Here is a tiny trained network, its code and every weight. The questions are about switching its units off for an input and a class, where a switched-off unit gives its printed mean instead of its output.

import numpy as np


def w(rows, s, z=0):
    codes = np.array(rows[::2]) - 128.0
    scale = np.full(codes.shape[1], s)
    scale[-1] = z or s
    return codes * scale


def f(y):
    return np.maximum(y, 0)


def log_softmax(a):
    a = a - a.max(-1, keepdims=True)
    return a - np.log(np.exp(a).sum(-1, keepdims=True))


def net(x, mask):
    res = np.array(x, float).reshape(1, 7) / 4 @ E
    y = f(res @ A[0][:, :-1].T + A[0][:, -1])
    res = res + np.where(mask, y, B[0][:, -1]) @ B[0][:, :-1]
    return log_softmax(res[-1] @ U[:, :-1].T + U[:, -1])


A, B = {}, {}
E = w([
[170,76,92,148,121,132,89,8],'x0',
[132,219,138,169,180,149,131,86],'x1',
[113,110,91,174,197,56,79,159],'x2',
[198,106,187,126,158,106,159,119],'x3',
[99,118,130,203,156,174,138,151],'x4',
[131,90,166,129,147,152,121,175],'x5',
[90,141,174,102,124,163,133,83],'x6',
],0.014)
A[0] = w([
[103,119,174,111,128,172,160,147,1],'n1',
[227,155,160,129,134,161,226,162,101],'n2',
[113,86,143,84,78,66,138,215,142],'n3',
[120,148,73,139,90,96,77,128,154],'n4',
[13,175,156,150,165,145,144,191,117],'n5',
[144,99,223,112,111,175,166,124,108],'n6',
[176,156,119,185,112,147,134,164,70],'n7',
[158,63,101,152,148,90,96,118,75],'n8',
[179,141,168,146,132,113,168,128,185],'n9',
[108,156,113,153,134,160,132,120,139],'n10',
[174,163,189,70,129,106,98,73,164],'n11',
[106,126,118,215,141,180,135,168,2],'n12',
[94,171,141,130,149,142,143,196,118],'n13',
[178,143,184,126,127,125,197,143,109],'n14',
[148,62,253,132,82,181,176,130,194],'n15',
[146,118,158,61,122,52,130,57,228],'n16',
[209,115,109,130,118,152,114,108,141],'n17',
[162,57,69,206,164,102,59,79,181],'n18',
[118,77,168,144,169,102,107,223,140],'n19',
[189,173,150,152,132,118,172,123,175],'n20',
[185,162,113,101,129,116,162,134,79],'n21',
[111,125,124,64,113,84,156,98,35],'n22',
[139,159,85,97,119,151,165,51,134],'n23',
[90,97,115,89,152,160,151,107,27],'n24',
[57,109,122,147,96,147,144,183,136],'n25',
[185,122,182,108,105,135,116,87,79],'n26',
[86,162,177,84,98,131,152,151,8],'n27',
],0.012,0.0039)
B[0] = w([
[132,125,142,112,142,97,122,68,163],'n1',
[148,224,147,113,67,86,195,227,195],'n2',
[106,103,16,72,144,110,114,216,224],'n3',
[127,126,95,122,119,67,158,159,180],'n4',
[69,176,164,113,181,58,110,74,233],'n5',
[141,154,184,82,43,122,180,81,197],'n6',
[164,160,155,146,131,150,122,161,161],'n7',
[155,77,95,151,103,129,110,133,195],'n8',
[118,188,117,170,112,139,131,170,178],'n9',
[126,160,111,106,182,124,109,109,160],'n10',
[138,178,222,195,184,79,145,129,195],'n11',
[171,146,174,173,148,81,110,85,188],'n12',
[95,145,120,127,184,81,90,145,201],'n13',
[156,188,140,116,100,99,161,217,180],'n14',
[151,170,199,77,34,186,219,106,231],'n15',
[188,118,147,189,117,101,38,98,212],'n16',
[126,147,149,114,160,114,93,86,178],'n17',
[207,78,95,202,91,64,15,135,254],'n18',
[139,86,83,203,214,254,27,213,231],'n19',
[131,175,126,148,136,125,153,173,178],'n20',
[135,139,132,155,100,82,139,148,155],'n21',
[177,102,148,130,126,106,115,129,165],'n22',
[131,133,143,217,160,162,69,160,184],'n23',
[134,187,145,153,120,185,119,107,144],'n24',
[58,150,138,110,136,93,136,126,195],'n25',
[127,172,170,121,136,120,173,104,178],'n26',
[171,79,101,131,151,81,97,96,174],'n27',
],0.0096,0.017)
U = w([
[105,103,71,54,5,120,195,180,82],'0',
[183,157,173,164,55,150,159,145,240],'1',
[70,116,170,93,93,192,203,34,3],'2',
[128,152,130,151,120,59,100,90,100],'3',
[42,158,94,152,200,138,125,173,150],'4',
[174,34,61,187,143,144,36,150,108],'5',
],0.011,0.0023)

Each question gives the input, the list of numbers given to net, and the class t.
The units are the neurons (one row each of A and B). Each row of codes is followed by its name. A weight is (code - 128) times the scale printed after its matrix; where a second scale follows, it is the last column's (A, B and U).
mask holds one flag per neuron, in row order. A switched-off neuron (its flag False) gives its mean, the last column of its row in B, instead of its output. The means were averaged over made-up inputs and are rounded, as every weight is.
A unit's drop is (log p(t) with every unit on - log p(t) with that unit switched off) / (log p(t) with every unit on - log p(t) with every unit switched off).
unit that matters most: the unit with the biggest drop
top k neurons: the k neurons with the biggest drops, biggest first
drop when u is switched off: that unit's drop, to one decimal
input [7,-7,-5,-1,-8,2,6], class 1: unit that matters most -> n16
input [-3,0,8,0,-2,7,5], class 4: top 3 neurons -> n18, n5, n16
input [-3,-8,1,6,5,7,-4], class 0: top 2 neurons -> n15, n3
input [-8,-8,4,2,1,-1,-7], class 4: top 3 neurons -> n18, n25, n16
input [-3,-6,0,2,-3,-7,-8], class 5: top 2 neurons -> n15, n6
input [0,7,-4,-5,8,0,5], class 3: top 2 neurons -> n19, n12
input [8,-2,-4,1,7,4,-2], class 1: top 2 neurons -> n15, n19
input [2,-6,5,6,-8,-3,6], class 5: top 2 neurons -> n16, n5
input [4,0,-2,-3,-5,-6,-2], class 5: top 3 neurons -> n23, n5, n15
input [8,2,0,-3,-7,-2,5], class 5: top 2 neurons -> n23, n5
input [-3,-6,0,-3,5,4,7], class 4: top 3 neurons -> n19, n3, n13
input [-2,-8,1,-1,-7,-8,-1], class 5: top 2 neurons -> n16, n15
input [7,4,-8,-4,2,1,3], class 2: drop when n18 is switched off -> 0.4
input [-6,-7,-6,-5,-1,0,3], class 0: drop when n3 is switched off -> 0.2
input [3,4,4,6,0,-4,-3], class 5: unit that matters most -> n18
input [-3,-7,1,-4,2,4,2], class 4: drop when n18 is switched off -> 0.2
